Below is a small trained network, with its code and all its weights. Each question gives an input and a target symbol and asks what happens when units are switched off, that is, made to give their printed mean instead of their output.

import numpy as np


def w(rows, s, z=0):
    codes = np.array(rows[::2]) - 128.0
    scale = np.full(codes.shape[1], s)
    scale[-1] = z or s
    return codes * scale


def norm(h):
    return h / np.sqrt((h * h).mean(-1, keepdims=True) + 1e-5)


def softmax(a):
    e = np.exp(a - a.max(-1, keepdims=True))
    return e / e.sum(-1, keepdims=True)


def log_softmax(a):
    a = a - a.max(-1, keepdims=True)
    return a - np.log(np.exp(a).sum(-1, keepdims=True))


def net(x, mask):
    ids = ['αβγδεζηθλμξπστφψ'.index(c) for c in x.split()]
    T = len(ids)
    res = E[ids] + P[:T]
    u = 0
    for l in range(2):
        r = norm(res)
        for j in range(3):
            rows = slice(2 * j, 2 * j + 2)
            q, k, v = (r @ M[l][rows].T for M in (Q, K, V))
            z = softmax(np.where(np.tri(T) > 0, q @ k.T / 2**0.5, -1e9)) @ v
            o = O[l][rows]
            res = res + np.where(mask[u + j], z, o[:, -1]) @ o[:, :-1]
        u += 3
    return log_softmax(norm(res)[-1] @ U[:, :-1].T + U[:, -1])


Q, K, V, O = {}, {}, {}, {}
E = w([
[99,118,205,125,170,151,104],'α',
[107,122,203,121,166,170,96],'β',
[90,124,202,132,156,169,110],'γ',
[87,105,200,137,160,165,116],'δ',
[194,103,91,230,139,141,37],'ε',
[133,108,182,126,148,200,100],'ζ',
[117,147,188,122,138,195,94],'η',
[115,107,172,142,131,199,132],'θ',
[172,81,179,104,144,1,123],'λ',
[133,115,203,124,18,122,113],'μ',
[109,183,162,49,89,79,164],'ξ',
[191,178,134,101,137,195,120],'π',
[80,173,110,129,99,191,175],'σ',
[148,87,107,106,191,169,185],'τ',
[105,173,76,103,204,147,116],'φ',
[57,183,100,161,100,113,91],'ψ',
],0.0035)
P = w([
[162,226,214,254,215,100,210],'0',
[154,219,202,221,202,142,179],'1',
[139,202,188,196,191,151,168],'2',
[119,176,187,173,184,160,142],'3',
[112,160,186,151,175,168,137],'4',
[101,144,185,136,169,164,127],'5',
[96,131,174,118,158,168,116],'6',
[95,117,162,106,148,166,115],'7',
[93,108,148,93,136,168,107],'8',
[90,93,134,79,126,157,106],'9',
[85,80,124,62,115,161,95],'10',
[83,63,115,42,101,161,80],'11',
[71,56,106,28,93,161,71],'12',
[67,47,90,5,88,167,46],'13',
],0.0023)
Q[0] = w([
[202,138,70,154,135,87,184],'0.h1',
[44,208,160,128,126,168,64],'0.h1',
[21,137,207,73,216,255,74],'0.h2',
[160,172,51,179,171,114,170],'0.h2',
[82,71,169,62,192,166,68],'0.h3',
[164,121,117,127,70,7,149],'0.h3',
],0.0088)
K[0] = w([
[163,211,176,234,193,110,164],'0.h1',
[32,70,24,78,73,175,121],'0.h1',
[63,98,39,63,102,122,81],'0.h2',
[111,236,136,226,165,134,170],'0.h2',
[111,50,103,37,99,170,73],'0.h3',
[142,143,233,254,172,50,124],'0.h3',
],0.0067)
V[0] = w([
[13,207,110,147,48,109,182],'0.h1',
[135,188,179,135,136,93,31],'0.h1',
[130,67,195,224,7,97,182],'0.h2',
[253,126,157,75,139,134,219],'0.h2',
[180,168,76,85,127,191,177],'0.h3',
[180,192,104,58,59,170,22],'0.h3',
],0.0041)
O[0] = w([
[201,138,130,66,140,174,182,134],'0.h1',
[163,117,128,111,85,64,85,252],'0.h1',
[147,119,201,69,104,188,42,12],'0.h2',
[2,38,184,102,135,94,145,68],'0.h2',
[162,113,208,130,220,117,139,94],'0.h3',
[125,140,220,170,113,103,154,57],'0.h3',
],0.0052,0.002)
Q[1] = w([
[126,68,164,115,149,143,177],'1.h1',
[169,72,135,90,75,85,200],'1.h1',
[88,36,103,88,225,102,220],'1.h2',
[155,138,67,254,145,130,185],'1.h2',
[92,121,90,125,1,137,22],'1.h3',
[70,71,185,10,60,138,140],'1.h3',
],0.0083)
K[1] = w([
[141,108,148,85,158,100,165],'1.h1',
[146,203,119,53,188,56,85],'1.h1',
[147,72,111,83,255,91,145],'1.h2',
[151,177,63,188,152,50,135],'1.h2',
[145,67,79,129,9,139,87],'1.h3',
[139,98,123,44,71,95,165],'1.h3',
],0.0096)
V[1] = w([
[115,84,149,220,106,198,135],'1.h1',
[109,154,169,150,165,47,121],'1.h1',
[97,65,109,127,176,132,123],'1.h2',
[84,247,227,200,156,185,150],'1.h2',
[165,94,152,238,107,242,137],'1.h3',
[193,4,124,147,172,69,82],'1.h3',
],0.0036)
O[1] = w([
[133,16,163,92,119,153,214,134],'1.h1',
[98,194,216,135,134,159,81,174],'1.h1',
[78,141,83,149,139,176,81,154],'1.h2',
[173,99,58,128,31,80,214,249],'1.h2',
[106,136,157,240,123,214,59,56],'1.h3',
[252,41,110,164,154,76,89,91],'1.h3',
],0.0037,0.0019)
U = w([
[113,195,91,94,133,90,49,104],'α',
[88,174,118,162,62,68,79,98],'β',
[102,156,93,141,77,142,124,17],'γ',
[74,126,44,132,85,189,92,71],'δ',
[198,83,106,182,144,120,60,184],'ε',
[99,63,148,174,94,129,141,121],'ζ',
[159,130,149,172,46,90,186,12],'η',
[128,43,92,134,112,178,183,81],'θ',
[181,47,119,88,154,39,98,190],'λ',
[150,120,206,70,101,179,55,172],'μ',
[67,143,168,29,132,93,199,112],'ξ',
[148,126,251,170,159,83,161,176],'π',
[163,153,149,103,175,221,211,82],'σ',
[70,86,137,105,242,164,90,251],'τ',
[119,168,93,199,203,72,195,220],'φ',
[254,194,89,116,150,149,112,118],'ψ',
],0.0085,0.0022)

Each question gives the input, a string of symbols that net reads in full, and the target symbol t.
The units are the heads (2 rows each of Q, K, V and O). Each row of codes is followed by its name. A weight is (code - 128) times the scale printed after its matrix; where a second scale follows, it is the last column's (O and U).
mask holds one flag per head, layer by layer. A switched-off head (its flag False) gives its mean, the last column of its rows in O, instead of its output. The means were averaged over made-up inputs and are rounded, as every weight is.
A unit's drop is (log p(t) with every unit on - log p(t) with that unit switched off) / (log p(t) with every unit on - log p(t) with every unit switched off).
The circuit of an input: a set's keep is (log p(t) with only the set's units on - log p(t) with every unit switched off) / (log p(t) with every unit on - log p(t) with every unit switched off). Starting from all 6 units, units are removed one at a time, each time the one whose removal leaves the highest keep (on an exact tie, the one counted first), for as long as the keep stays at least 0.8.
circuit, biggest first: the units of the circuit, biggest drop first
most important unit: the unit with the biggest drop
heads that matter: for each layer, one digit per head in row order, 1 if its drop is at least 0.15 and else 0, layers parted by /
input α α μ α β β α α τ, target τ: most important unit : 1.h2
input β α σ α α α ξ ξ α τ ε θ δ, target θ: heads that matter : 110 / 100
input ε φ ε α ε β, target ε: circuit, biggest first : (1.h3, 0.h1)
input α δ θ β, target θ: circuit, biggest first : (1.h1, 0.h3)
input ξ η σ τ α φ α α μ δ β α μ β, target μ: circuit, biggest first : (0.h2, 0.h3)
input α α μ η τ ξ τ β σ θ β, target σ: heads that matter : 100 / 000
input β μ α ζ δ φ β φ α η, target φ: heads that matter : 010 / 000
input π β α ε σ α δ ξ ε ξ δ β ε α, target ε: heads that matter : 010 / 001
input β ψ φ α λ δ, target λ: circuit, biggest first : (1.h3, 0.h3, 0.h2)
input γ γ α μ α λ β μ β β α α, target β: circuit, biggest first : (0.h3, 0.h1)
input θ β α α α δ θ β, target θ: heads that matter : 000 / 100
input β η θ σ τ β α ξ ψ ξ β ξ ζ, target ξ: heads that matter : 001 / 001
input δ λ ξ ξ α φ μ α α α τ ξ η γ, target ξ: circuit, biggest first : (0.h3, 1.h3)
input γ α σ γ, target σ: circuit, biggest first : (0.h1)
input β α δ α ξ β δ η ψ β ζ η, target η: heads that matter : 011 / 010
input α β ξ ξ α, target ξ: heads that matter : 010 / 001
input δ γ τ γ δ, target τ: heads that matter : 001 / 000
input π β β α β θ δ ξ α α ξ ε θ, target ξ: heads that matter : 001 / 001
input α α β ψ, target ψ: heads that matter : 110 / 000
input φ β π α μ β α, target μ: heads that matter : 010 / 000
input α μ ζ β α θ, target θ: most important unit : 1.h1
input β β μ μ ξ γ β α μ φ λ ξ φ τ, target φ: circuit, biggest first : (0.h2, 0.h3)
input β ε ξ η, target ξ: circuit, biggest first : (0.h2, 1.h3)
input ξ β ξ β ξ β μ γ ξ ψ δ, target ψ: heads that matter : 010 / 000
input β γ σ σ, target σ: heads that matter : 101 / 000
input γ σ α δ π ξ α η α, target η: circuit, biggest first : (1.h2, 0.h3)
input α μ ψ γ, target ψ: most important unit : 0.h2
